Below is a small trained network, with its code and all its weights. Each question gives an input and a class and asks what happens when units are switched off, that is, made to give their printed mean instead of their output.

import numpy as np


def w(rows, s, z=0):
    codes = np.array(rows[::2]) - 128.0
    scale = np.full(codes.shape[1], s)
    scale[-1] = z or s
    return codes * scale


def norm(h):
    return h / np.sqrt((h * h).mean(-1, keepdims=True) + 1e-5)


def f(y):
    return np.maximum(y, 0)


def log_softmax(a):
    a = a - a.max(-1, keepdims=True)
    return a - np.log(np.exp(a).sum(-1, keepdims=True))


def net(x, mask):
    res = np.array(x, float).reshape(1, 6) / 4 @ E
    u = 0
    for l in range(3):
        y = f(norm(res) @ A[l][:, :-1].T + A[l][:, -1])
        res = res + np.where(mask[u : u + 6], y, B[l][:, -1]) @ B[l][:, :-1]
        u += 6
    return log_softmax(norm(res)[-1] @ U[:, :-1].T + U[:, -1])


A, B = {}, {}
E = w([
[195,77,214,182,218,102,120,115,135,146,204,135],'x0',
[164,120,114,115,128,128,223,221,63,189,96,113],'x1',
[128,128,133,126,124,127,128,126,124,127,126,127],'x2',
[128,126,125,127,128,124,131,129,133,125,129,129],'x3',
[126,130,127,128,127,128,127,130,126,127,130,125],'x4',
[139,95,109,151,132,2,103,132,133,162,79,41],'x5',
],0.0053)
A[0] = w([
[127,125,129,130,109,124,118,126,135,140,132,129,53],'0.n1',
[135,128,126,131,132,129,130,124,120,135,124,131,73],'0.n2',
[123,134,94,85,94,164,194,253,86,140,13,108,31],'0.n3',
[130,105,174,139,178,121,82,93,171,94,151,122,13],'0.n4',
[143,88,196,159,210,113,62,79,189,80,168,122,5],'0.n5',
[85,133,39,150,111,11,96,68,141,127,47,26,76],'0.n6',
],0.0029,0.0019)
B[0] = w([
[119,134,123,133,140,125,133,117,124,108,106,111,128],'0.n1',
[124,128,128,114,125,135,122,131,143,131,124,128,128],'0.n2',
[131,162,78,176,89,100,123,3,97,190,239,158,241],'0.n3',
[127,165,59,135,65,118,152,101,69,198,144,137,184],'0.n4',
[121,175,37,131,40,114,157,89,48,223,160,139,231],'0.n5',
[82,96,165,75,22,120,41,211,199,138,136,126,255],'0.n6',
],0.0035,0.003)
A[1] = w([
[193,76,210,140,228,122,205,228,94,144,118,114,62],'1.n1',
[73,173,65,110,72,156,97,70,150,102,108,149,112],'1.n2',
[123,119,121,141,147,72,80,75,158,121,117,96,32],'1.n3',
[68,145,102,88,105,136,96,124,182,47,82,118,93],'1.n4',
[159,70,141,129,190,26,164,196,135,120,72,14,3],'1.n5',
[160,78,254,172,200,100,47,58,198,86,206,145,86],'1.n6',
],0.0041,0.002)
B[1] = w([
[115,97,174,122,133,157,2,144,199,102,117,158,212],'1.n1',
[149,103,185,152,204,134,119,104,138,107,107,131,254],'1.n2',
[122,113,119,93,108,129,156,222,129,134,80,113,165],'1.n3',
[174,89,188,157,168,113,118,150,144,116,103,109,204],'1.n4',
[163,171,132,200,167,149,99,41,107,156,69,188,187],'1.n5',
[110,172,44,80,67,131,232,167,71,170,88,120,230],'1.n6',
],0.0054,0.0047)
A[2] = w([
[101,136,96,87,78,140,159,191,119,128,85,108,33],'2.n1',
[145,117,74,148,93,34,150,150,100,171,112,69,60],'2.n2',
[153,137,121,130,123,186,167,142,92,153,222,182,140],'2.n3',
[149,82,186,104,158,179,130,247,158,103,192,152,5],'2.n4',
[101,176,80,90,103,199,219,96,92,108,185,183,27],'2.n5',
[112,136,186,124,180,223,122,104,162,2,107,180,23],'2.n6',
],0.0057,0.0021)
B[2] = w([
[172,119,158,184,196,95,111,88,122,159,152,157,156],'2.n1',
[92,167,104,67,152,237,234,113,97,49,248,140,212],'2.n2',
[129,78,184,129,122,106,52,164,177,83,63,111,246],'2.n3',
[37,150,77,45,40,82,80,147,207,20,88,49,184],'2.n4',
[206,90,186,231,231,120,69,118,124,187,54,179,248],'2.n5',
[112,170,29,90,84,62,254,122,43,196,242,62,254],'2.n6',
],0.0048,0.0066)
U = w([
[101,186,43,93,101,119,226,82,77,144,224,92,125],'0',
[218,108,175,223,202,145,93,127,116,175,67,210,31],'1',
[90,101,167,68,67,120,42,177,254,9,75,92,250],'2',
],0.0075,0.00018)

Each question gives the input, the list of numbers given to net, and the class t.
The units are the neurons (one row each of A and B). Each row of codes is followed by its name. A weight is (code - 128) times the scale printed after its matrix; where a second scale follows, it is the last column's (A, B and U).
mask holds one flag per neuron, layer by layer. A switched-off neuron (its flag False) gives its mean, the last column of its row in B, instead of its output. The means were averaged over made-up inputs and are rounded, as every weight is.
A unit's drop is (log p(t) with every unit on - log p(t) with that unit switched off) / (log p(t) with every unit on - log p(t) with every unit switched off).
The circuit of an input: a set's keep is (log p(t) with only the set's units on - log p(t) with every unit switched off) / (log p(t) with every unit on - log p(t) with every unit switched off). Starting from the 12 units with the biggest drops (on a tie, the unit counted first), units are removed one at a time, each time the one whose removal leaves the highest keep (on an exact tie, the one counted first), for as long as the keep stays at least 0.8.
circuit, biggest first: the units of the circuit, biggest drop first
unit that matters most: the unit with the biggest drop
top k neurons: the k neurons with the biggest drops, biggest first
top k neurons in layer l: the k neurons of layer l with the biggest drops, biggest first
drop when u is switched off: that unit's drop, to one decimal
input [-4,-5,0,8,-8,-1], class 0: unit that matters most	2.n6
input [0,0,2,4,-8,7], class 2: top 4 neurons	[2.n6 0.n6 1.n6 2.n5]
input [1,6,5,-7,1,0], class 2: top 3 neurons	[1.n1 1.n6 0.n5]
input [6,4,-4,8,-1,0], class 2: circuit, biggest first	[1.n1 2.n4]
input [-2,1,8,5,-5,-5], class 1: top 2 neurons in layer 1	[1.n1 1.n4]
input [6,4,7,-8,-8,0], class 2: top 2 neurons	[1.n1 2.n4]
input [-3,0,-8,-8,-7,3], class 2: top 2 neurons	[0.n6 2.n6]
input [-6,8,1,-4,-3,-2], class 1: top 2 neurons in layer 2	[2.n5 2.n6]
input [-4,1,-4,8,-6,-2], class 1: top 2 neurons	[0.n3 1.n1]
input [8,2,8,5,6,-1], class 2: top 2 neurons	[1.n1 2.n4]
input [8,-3,-5,7,6,8], class 0: drop when 1.n6 is switched off	0.2
input [-8,6,2,2,0,-2], class 1: drop when 2.n5 is switched off	0.1
input [-3,-8,-6,-7,4,-3], class 0: drop when 2.n6 is switched off	0.2
input [0,3,5,-6,7,-1], class 1: unit that matters most	0.n3
